Each row is followed by its class number.
[ 368  139   96  -30  432 -151   53   43  262   12 -109  319  305  -14
  230  150   60 -185 -389  -89  372  249  121  -32  195 -450  158  146
    8 -408  142  398] -> 12
[ 217   69   90 -142  320   42  147  -67  116  183 -360 -178  149  -16
  115   60   29 -336  -72  -72  238  268  142  202  186  -48  131   46
  -81  -88  137  152] -> 1
[-169 -113  -96  115 -262  -57 -176    5 -113   63  189   17 -159 -117
  -50 -197   30  303  -39  109  -72  -76  -79  -33 -140 -203  120  -90
   55    6 -239 -294] -> 5
[-175  -24   35  110 -238  -17 -114  -17  -68  119  -81  -87   25 -179
  133 -230   29  186  -38   -9  140   91   38  138 -261 -460  303  -29
   27 -115 -273 -184] -> 8
[-137 -144 -102   16 -207   43   -6  -56 -159  191  -41 -166 -160 -139
 -138 -226  -22  150   49   96 -118  -13 -120  308  -55    3  125  -91
   20  163 -122 -320] -> 8
[-188  -72  -44   88 -337  -18 -266    8 -119   32  129 -107 -108    0
  141  -90   65  228  208  113 -286 -182  -56 -144 -332   -1  186   30
   21  124 -226 -247] -> 9
[-274 -109  -52   57 -343  -29 -391   59 -188 -176  233  133  -62   65
   18  -43   20  388  285   83 -399 -369 -207 -370 -413  -43   10 -144
   20  118 -168 -293] -> 10
[ 420  240  175 -198  623  -89  -38   78  199 -283  -20  441  491  247
  164  473   42 -308 -124  -94  210   33   44 -385  284 -112  -59  187
   24 -334  389  673] -> 2
[ 160   64  139   52  178 -186    1   30  237  -27  -14  238  266  -91
  235   38   40   53 -243  -36  301  103  112 -132 -107 -732   94   21
  -10 -312  -30  152] -> 0
[-269 -155  -80   86 -331  -57 -184  -35 -227   -1  272   35 -255  -64
  -64 -246  -19  351  151  169 -199 -195 -111  -57 -208   48   26 -105
   24   79 -269 -372] -> 5
[ -13  -15   37  -32  -46  -62 -180   76  -57 -123   70  207   54   33
   86   29   -9  133   87   35 -119 -135 -162 -191 -131 -204   30 -102
   -5  -19  -10  -60] -> 4
[  67  -57  -50   87  -81 -107  -32  -19   34  148  -28  114   -8 -196
   -4 -118   59  170 -177   44   75   93  -79  171  -48 -360  164   62
   46 -103  -81 -121] -> 8
[-194 -200 -121   17 -248  104  114  -66 -170  268 -161 -323 -277 -166
 -173 -308  -57   68  127   66 -170   12  -92  506   -5   82   73 -199
  -22  213 -139 -457] -> 12
[ 226   83  139  -12  160 -104   78  -90  202  234 -295  -56  120 -155
  283    3   76 -187 -186  -55  359  277  114  215   46 -442  174  179
  -16 -236   18   99] -> 0
[-228 -145 -117  168 -418  -73 -233  -54 -120  -50  246  120 -150 -112
  -76 -165   30  384  148  116 -182 -253 -155 -106 -338 -217   91  -50
   93   44 -223 -357] -> 8
[ -64   13   51  206 -270 -258 -395   62   10 -159  255  522  109 -133
  187  -72   51  431  -64   51  111 -201 -140 -289 -363 -743   90   36
   93 -264 -156 -156] -> 12
[  73   15   23   76    6 -118 -141  172   19  -83  112  283  192  -22
   84   55   66  188  -71    8  -46  -40  -42 -215  -55 -479    6  -65
   25 -189  -12   54] -> 12
[ -42   -6  -20  -17  -60   14 -186   37  -98  -85   37  110  114   52
  -73   43  -22  108  182   15 -141 -181 -226  -67 -143 -154  -41 -112
   21   -4   78 -127] -> 3
[ 269    2  -68  -53  209  -18  -25  123   26  -86   29  221  148   84
  -10  222  109   -4  -99   -3 -200   34 -118 -160  197   70    5   89
   35  -60  160  232] -> 7
[  92   21   87  -85  271   -6  192   18   47  118 -230  -83  151 -137
 -103  -92  -32  -69 -170  -49  278  201   32  200  127 -366    4 -132
 -105 -103   19  -52] -> 3
[   6  -43  -23  -48  -63   10 -160   13  -43  -66   20   -6   -1  150
  136  142   67  -14  279   23 -408 -169  -32 -284 -192  174   85   30
    8   97  -12   -8] -> 9
[ 248   -4   49 -287  366  276  427 -131   76  658 -856 -743  -49  -93
  -31  -21   -2 -599  -78 -107  165  583   47  899  532  249  180  -11
 -123  151  285   50] -> 9
[ 543  129   15  -63  512 -130   40  133  278 -108   59  347  271  203
  298  379   85 -287 -350  -89   65  177  -24 -269  324 -104   87  174
   63 -257  316  540] -> 7
[ 157   20  -20  187  -43 -227 -257   80   93 -131  326  486  117  -41
  193   -1   91  227 -280   25  144  -15  -54 -353 -146 -472   18   90
  105 -266  -61   95] -> 10
[ 359   34    0 -121  346   30  106   96   20  -99  -38   59  118  234
   89  388   93 -311   65  -90 -362    5  -76 -164  305  369  -33   66
   36  -40  293  365] -> 7
[  -1  -17   18   24 -184   17 -169  -70  -60   12  -18  -88  -21   80
  147  142   96   -8  315   28 -373 -170  -41  -94 -187  111  164  126
   85   56  -50    3] -> 7
[ -90  -65   90 -117   81   30  138    9  -45  198 -291 -253   -6  -92
  -15 -109  -45  -42  108    4  -48  126    5  294    0 -147    0 -130
 -106   61   16 -191] -> 0
[-264 -234 -147 -170 -271  226  -22  -97 -317  219 -221 -375 -239  -63
 -410 -186  -37  132  524  122 -530 -300 -230  196 -133  256 -105 -315
  -90  418  -70 -632] -> 1
[ -36   62  -17   44 -127  -56 -333  -13   22 -122  146   82   99  118
  201  120   98  102  163    3 -178 -231   19 -419 -325  -12  154  152
   59  -10  -76   44] -> 0
[  26    3   35  -10   -1  -35  -91   67    4  -40   41  142  159  -12
  -43   74   24  145  105   41 -152  -91  -54 -125 -122 -280   39    4
   15  -78  -17   -2] -> 9
[   5   37    4  104 -119  -79 -147   31   96   30   83  -67   13   -6
  268    7   52   54  -15   -4   -3  -11   43 -100 -226 -212  268   59
   36  -82 -213  -27] -> 6
[ 111  -89  -99 -175  165   93  113   37  -53  216 -233 -213  -69   12
  -54  -14   29 -122  -47   13 -155  133 -131  324  316  240   41  -95
  -41  105  106  -41] -> 0
[ 182  -61   14  -60  247   20  219  -68   98   97 -247  -12   32  -80
   15  -18    0 -164 -234  -44  198  314  -19  403  257  -47   91   41
   12 -101  130  123] -> 10
[ 195   85   71  -34  136  -48 -144   71    5  -23   14   99  135  107
  259  176   84 -103    4  -59 -117    5   16 -239   -6    8  103   76
   12 -152   17  195] -> 10
[-317 -237 -145    5 -342  146   39 -135 -215  290 -190 -362 -323 -229
 -290 -421  -63  204   94  136  -94   -6 -145  577 -132   81  116 -178
  -32  320 -239 -602] -> 1
[-138  -62    3   23 -165  -40 -119  -97  -72  -39   46  -10  -81  -21
   55  -93   33  140  201  101  -92 -105   89 -123 -240   -3  150   11
   -9   27 -231 -158] -> 6
[ 312  108  -51 -125  250   23 -143  144   70 -102   31  116  193  222
   67  409   82 -129   96  -83 -415 -192 -117 -406   16  204  -75   51
   12   38  182  256] -> 4
[ 168   45  100 -228  299  191   91  -71  -55  159 -397 -318  100  183
  165  192   12 -468  221 -106 -149  119   31  215  170  332   94    0
  -32   19  219  183] -> 1
[ 318   30    6 -286  417  146  133    8   52  126 -392 -200  180  162
  -83  316   38 -389  182  -98 -255   60  -80  107  322  332  -53  -28
  -61  113  396  210] -> 6
[-300 -159   -6  105 -443   -8  -67 -135 -217  202    0 -258 -309 -236
  -34 -359  -10  264  219  155  -55  -83    0  229 -269 -114  138 -128
  -28  118 -424 -581] -> 10
[-126 -114  -80    5 -161  -35  -91  -98 -106  117   21   72  -63 -166
 -167 -215  -28  231  -12  132   47  -64  -86  198  -63 -202   68  -81
   25   26 -150 -311] -> 3
[ 231  121   78  -61  214  -87 -223  103   84 -226  175  306  266  239
  163  341   66  -59   58  -26 -153 -209 -112 -581  -89 -138   -9   26
   23 -172  132  292] -> 11
[-104 -208 -183   12 -167  124  -19  116 -189  -50  124  -96 -201  131
  -73   -6   41  139  163   94 -576  -83 -105  -85   -7  478   -1 -129
    2  296  -83 -165] -> 7
[   0    7  -91  177 -221 -215 -398  108  -29 -295  533  530   10  154
  187   85   57  313  -22   80 -186 -351 -233 -529 -252  -81    2   51
  112 -125  -58  -17] -> 3
[  92   84   25  160 -176 -188 -388   11  109 -198  286  363  114   80
  373  167  141  158   10   21  -40 -178  -16 -548 -368 -290  173  220
  127 -182 -145  174] -> 4
[ 477  149   42 -166  456   27    2   84  124  -60  -42   55  288  304
  215  474   85 -440  105  -86 -244  -17   -7 -340  182  190   65  114
   31 -101  286  448] -> 2
[ 196   32    1 -112  147   97  129  -46   81  258 -314 -259   82  -62
   -5   43   36 -231  -10  -34   67  174    6  292  144  -48  184   33
  -14   24   27   23] -> 4
[ -83   -5   -2  103 -242  -42 -207    7  -36  -61  160  -38  -92  125
  263   22   45   98  215   33 -269 -192  -12 -274 -312   83  168   28
   22   61 -153 -100] -> 6
[ 268  -32  -69 -179  274  100   29   -7  -10   83 -214  -12   99  122
  -13  240   66 -252  -12  -70 -231   49 -116   80  250  324   21   17
   26   56  219  153] -> 3
[ -50   13   66   50  -57 -157 -279   55    2 -334  245  474  191   53
   99  108   41  275   53   31  -70 -206  -84 -455 -262 -435   65   36
   91 -214  -44  126] -> 9
[  62   19   -1    1   36 -119 -200   90   35 -113   58  278  154   68
  193   97   52  126  -21   -2  -65 -104 -160 -282 -127 -294   31  -20
    6 -120   98   54] -> 2
[ 118   41   44  130  -16 -225 -184   57   98 -142  310  381   91   -8
  220   35   56  140 -196   65  104  -47  -38 -323 -174 -358  148   90
   50 -273 -145  129] -> 11
[ 400  195  100   37  289 -267 -123   90  293 -134   78  406  341   70
  474  301  165  -62 -253  -67  187   77  106 -540  -40 -495  169  244
   17 -392   70  461] -> 2
[ -34  -82   10  -80    5   26  255 -223   41  411 -492 -353  -75 -313
  -42 -343  -34  -75    4   24  306  180  150  539   -9 -347  148 -124
 -163    7 -131 -378] -> 12
[ -58 -141   14 -144  -67  226  252 -201 -140  447 -529 -655 -195  -98
  -78 -171  -18 -251  296   34 -139  181  -19  612   97  166   87 -163
  -84  245   23 -291] -> 10
[ -72   24   11   17  -84  -37 -276   33  -28 -106  120   21   57  130
  202   35   42   70  130   37 -114 -113  -41 -283 -243   22  191   27
   -2    8  -96  -14] -> 3
[ 288  103   52  -22  260  -79 -198  148  129 -195   69  298  258  227
  402  329  109 -149  -78 -105 -107   26  -34 -379   -2  -67  143  116
   62 -237  155  386] -> 4
[ 428  227  132 -173  591  -54  100    7  239  -15 -205  133  373  107
  249  328   51 -379 -264 -101  333  277  209  -74  323  -97  161  224
   -3 -283  212  582] -> 2
[ 161   48  110 -153  271   -7  131 -107  107  237 -439  -65  215 -191
  -68  -64  -12 -151 -192  -16  479  282    2  436  253 -502   60  -44
  -48 -166  152   54] -> 11
[-296 -192   36  -28 -170   85  168 -146 -214  302 -311 -342 -196 -358
 -245 -432  -89  147  106  114  125  148  -38  646  -42 -343   51 -252
 -103   37 -199 -519] -> 7
[ -97  -23  -31   88 -258  -36 -272   -6  -57  -12  165    9  -31   16
  139   -1   87  194  172   58 -244 -209    3 -318 -396 -101  149   50
   47   17 -286 -149] -> 0
[-248 -113   -6   23 -219   73   36 -111 -103  172 -118 -397 -176  -73
   45 -225  -40   39  271  114  -59    0   69  291 -151  -10  166  -98
  -41  147 -189 -339] -> 12
[ 174   48  131 -187  365   60  128  -56   92  182 -474  -99  260  -43
    5   43    0 -270 -123  -59  346  325   -4  401  281 -251   71  -31
  -59 -151  270  192] -> 11
[ 148   64  155 -210  316  135  192  -87   32  335 -501 -315  167  -80
  -92   35  -43 -324   -5  -37  223  266  -20  554  257 -238  127  -28
  -38  -85  176   53] -> 5
[-196 -180  -61 -143  -76  203  329 -197 -190  407 -403 -587 -316 -244
 -399 -384 -123  -78  177  109   18  177    6  795  198  261   13 -198
 -116  318  -75 -472] -> 6
[ 408  204  131   98  359 -337 -214  124  242 -272  295  673  352   88
  515  293  154   30 -415  -80  283   61   32 -586   55 -529   71  277
   90 -585  144  578] -> 2
[-123 -110  -35 -131  -63  145 -136   93 -282  -65  -29 -145  -84  152
 -132  157   30   56  367   76 -604 -210 -234  -58   14  529 -102  -87
  -28  304   94 -120] -> 7
[ 369    9   14 -298  618  108  420  -38  190  122 -563  -78  257  -16
 -130  193    1 -375 -131 -127  148  299  119  301  477  -76  -72  -75
 -115  -66  334  259] -> 12
[ 536  192   42 -167  574   12   44  150  244 -172  -56  160  405  306
  247  509   94 -430  -82 -150  -72  102   48 -374  251  106   94  158
    8 -190  326  601] -> 1
[ 363  100   82 -124  441  -39  296  -56  259  258 -330  -42  171 -127
   44   49    6 -336 -363  -57  476  398   82  346  347 -352  126  124
  -37 -241  160  231] -> 9
[ -81 -123  -41 -111  -47  165  103  -26 -151  284 -309 -449 -112  -58
 -170  -83   -2  -31  284   44 -352  -13  -73  300   -8   99   -5 -180
  -87  262   -5 -340] -> 7
[-150 -169 -133   14 -239   26  -45  -58 -109  168  -13 -147 -185 -121
 -114 -236  -12  174   82  116 -137  -47 -143  176  -98  -44   49 -148
  -14  141 -129 -367] -> 11
[-197  -85  -41  135 -367  -94 -351   43 -152 -129  292   97 -180  114
  256  -18   92  332  298   74 -478 -326  -90 -543 -469    3   73  -59
    8   18 -255 -256] -> 5
[ 108   19   18  -63  168   18  -57   93   40  -61  -64  143  253   22
  -44  113   23    8  -51  -24   30   40  -63 -125   19 -332   -4  -79
    0  -79  126  112] -> 1
[ 243   69   27  -40  257  -65   95  -61  219   48  -32   11  143   11
  190   66   24 -123  -95   -5  262  120  189 -169   32 -252  157   55
  -54 -175  -46  108] -> 8
[  31  -46  -76   87 -152 -133 -311   54  -77  -85  307  340  -37   25
  100   28   89  305    1   59 -269 -236 -143 -380 -189  -42    7   24
   61 -100 -131  -80] -> 10
